Below is a small trained network, with its code and all its weights. Each question gives an input and a target symbol and asks what happens when units are switched off, that is, made to give their printed mean instead of their output.

import numpy as np


def w(rows, s, z=0):
    codes = np.array(rows[::2]) - 128.0
    scale = np.full(codes.shape[1], s)
    scale[-1] = z or s
    return codes * scale


def f(y):
    return np.maximum(y, 0)


def softmax(a):
    e = np.exp(a - a.max(-1, keepdims=True))
    return e / e.sum(-1, keepdims=True)


def log_softmax(a):
    a = a - a.max(-1, keepdims=True)
    return a - np.log(np.exp(a).sum(-1, keepdims=True))


def net(x, mask):
    ids = ['ΠΨΩαγδεθμτ'.index(c) for c in x.split()]
    T = len(ids)
    res = E[ids] + P[:T]
    q, k, v = (res @ M[0].T for M in (Q, K, V))
    z = softmax(np.where(np.tri(T) > 0, q @ k.T / 2**0.5, -1e9)) @ v
    res = res + np.where(mask[0], z, O[0][:, -1]) @ O[0][:, :-1]
    y = f(res @ A[0][:, :-1].T + A[0][:, -1])
    res = res + np.where(mask[1:9], y, B[0][:, -1]) @ B[0][:, :-1]
    return log_softmax(res[-1] @ U[:, :-1].T + U[:, -1])


Q, K, V, O, A, B = {}, {}, {}, {}, {}, {}
E = w([
[135,104,113,143,122,204,158,98,154,187,151],'Π',
[192,185,109,145,146,107,141,40,178,178,109],'Ψ',
[177,89,182,54,157,82,160,137,104,57,112],'Ω',
[183,93,165,121,120,99,198,89,197,146,224],'α',
[140,131,75,127,100,167,174,99,156,172,69],'γ',
[38,185,133,58,119,145,169,55,115,123,218],'δ',
[73,152,85,133,96,5,203,161,80,199,143],'ε',
[159,141,105,173,126,176,144,82,154,191,133],'θ',
[41,71,100,151,161,91,130,78,166,167,129],'μ',
[189,173,97,85,73,175,86,149,103,35,131],'τ',
],0.017)
P = w([
[122,36,253,85,112,145,32,30,130,186,40],'0',
[103,122,111,158,147,126,135,96,48,171,139],'1',
[132,153,126,176,159,179,179,144,111,170,121],'2',
[135,155,116,167,150,157,157,136,135,160,136],'3',
[139,143,132,166,144,136,156,146,151,155,136],'4',
[124,137,117,156,127,154,161,172,158,155,137],'5',
[115,128,110,165,106,169,170,193,158,156,131],'6',
[133,139,117,155,105,129,157,164,180,144,133],'7',
[121,130,101,157,99,148,160,178,183,145,124],'8',
[159,158,116,150,106,96,137,141,216,134,147],'9',
],0.0077)
Q[0] = w([
[134,91,154,112,134,56,37,245,70,10,86],'h1',
[253,100,188,132,121,238,196,82,233,140,67],'h1',
],0.0059)
K[0] = w([
[177,152,64,152,179,126,143,196,90,57,141],'h1',
[148,71,255,57,83,136,20,84,116,105,24],'h1',
],0.0073)
V[0] = w([
[9,37,206,106,187,146,151,152,140,104,253],'h1',
[129,120,142,249,235,159,144,91,157,234,127],'h1',
],0.0071)
O[0] = w([
[187,74,11,107,47,81,99,94,81,73,124,6],'h1',
[158,138,97,161,254,178,159,163,85,76,111,170],'h1',
],0.012,0.002)
A[0] = w([
[213,112,117,112,141,135,171,90,143,149,143,151],'n1',
[232,120,104,155,75,146,83,152,103,111,133,47],'n2',
[127,135,156,99,108,101,106,213,153,104,122,95],'n3',
[176,102,172,65,141,117,161,118,105,100,79,142],'n4',
[160,191,110,128,125,192,135,108,161,143,65,203],'n5',
[92,193,183,166,183,167,113,190,149,118,116,4],'n6',
[196,175,158,112,157,188,124,178,96,2,111,72],'n7',
[35,205,209,115,116,133,135,146,145,178,138,161],'n8',
],0.0095,0.0037)
B[0] = w([
[148,140,137,189,98,152,47,198,165,144,137,187],'n1',
[113,157,160,6,114,65,87,92,94,82,59,158],'n2',
[128,142,88,199,103,214,157,128,129,50,165,156],'n3',
[130,185,105,146,157,205,142,124,97,90,177,154],'n4',
[158,68,110,134,90,179,126,163,102,170,216,208],'n5',
[142,172,112,152,76,86,112,84,207,87,18,202],'n6',
[17,175,246,78,128,65,80,112,2,178,115,173],'n7',
[142,125,89,59,206,94,164,122,115,109,138,246],'n8',
],0.0082,0.014)
U = w([
[83,181,209,10,180,125,126,64,1,51,152,135],'Π',
[224,187,28,116,121,185,168,166,167,15,198,104],'Ψ',
[130,102,135,82,116,55,108,137,151,119,56,45],'Ω',
[171,104,107,202,120,168,144,202,181,176,198,106],'α',
[97,104,170,185,39,107,144,95,173,190,119,187],'γ',
[154,105,156,128,198,157,89,216,82,183,199,81],'δ',
[121,103,134,88,157,13,191,194,113,217,129,164],'ε',
[93,172,149,95,162,90,132,95,154,123,37,1],'θ',
[160,48,38,177,206,150,165,107,228,98,98,230],'μ',
[48,151,210,188,112,125,96,121,104,171,112,207],'τ',
],0.0066,0.003)

Each question gives the input, a string of symbols that net reads in full, and the target symbol t.
The units are the heads (2 rows each of Q, K, V and O) and the neurons (one row each of A and B). Each row of codes is followed by its name. A weight is (code - 128) times the scale printed after its matrix; where a second scale follows, it is the last column's (O, A, B and U).
mask holds one flag per unit, heads first, then neurons. A switched-off unit (its flag False) gives its mean, the last column of its rows in O or B, instead of its output. The means were averaged over made-up inputs and are rounded, as every weight is.
A unit's drop is (log p(t) with every unit on - log p(t) with that unit switched off) / (log p(t) with every unit on - log p(t) with every unit switched off).
The circuit of an input: a set's keep is (log p(t) with only the set's units on - log p(t) with every unit switched off) / (log p(t) with every unit on - log p(t) with every unit switched off). Starting from all 9 units, units are removed one at a time, each time the one whose removal leaves the highest keep (on an exact tie, the one counted first), for as long as the keep stays at least 0.8.
circuit, biggest first: the units of the circuit, biggest drop first
unit that matters most: the unit with the biggest drop
top k neurons: the k neurons with the biggest drops, biggest first
drop when u is switched off: that unit's drop, to one decimal
input δ ε Ψ Ψ Π, target Ω: circuit, biggest first	[h1, n2]
input θ τ μ Π θ Ψ δ μ, target μ: circuit, biggest first	[h1]
input μ Ω Ψ Ψ δ Ω α τ θ Π, target Π: top 3 neurons	[n2, n7, n6]
input θ α Ψ τ γ τ τ μ Π γ, target τ: top 3 neurons	[n7, n6, n8]
input τ γ α θ γ Ω Ψ α, target ε: circuit, biggest first	[h1, n8]
input μ θ Ψ, target Π: circuit, biggest first	[h1, n7]
input γ Π τ μ Ψ α μ δ δ α, target μ: circuit, biggest first	[h1, n6, n7]
input Ψ Π Ψ ε Π μ γ Π, target θ: circuit, biggest first	[h1, n6]
input α δ θ, target Ψ: top 4 neurons	[n7, n2, n1, n5]
input Ψ Ψ τ γ γ Ψ γ θ Ω Ψ, target θ: top 2 neurons	[n6, n7]
input α γ τ ε Ψ, target Ψ: top 2 neurons	[n7, n1]
input γ θ Π γ, target μ: top 2 neurons	[n6, n5]
input α Ω Ψ γ α, target Ψ: top 2 neurons	[n7, n1]
input Ω δ γ δ δ Π, target γ: unit that matters most	h1
input α μ θ Π, target Ψ: top 3 neurons	[n7, n2, n1]
input μ Ψ Ψ Ω Π Ω τ τ τ Ψ, target Π: top 3 neurons	[n2, n7, n6]
input γ Ψ γ δ θ Ω τ Π, target μ: top 3 neurons	[n6, n7, n8]
input Π γ τ τ τ θ, target δ: top 4 neurons	[n7, n5, n6, n1]
input τ δ τ ε Ω θ τ Ψ γ, target ε: drop when n8 is switched off	1.0
input α δ τ α μ α τ Π, target Ψ: drop when h1 is switched off	1.6
input ε μ α γ δ δ, target Ψ: circuit, biggest first	[h1]
input θ ε τ ε ε Ψ μ ε τ Π, target τ: drop when n7 is switched off	1.4
input α δ γ Ω Ψ τ α μ μ Ω, target Ψ: drop when n4 is switched off	0.4
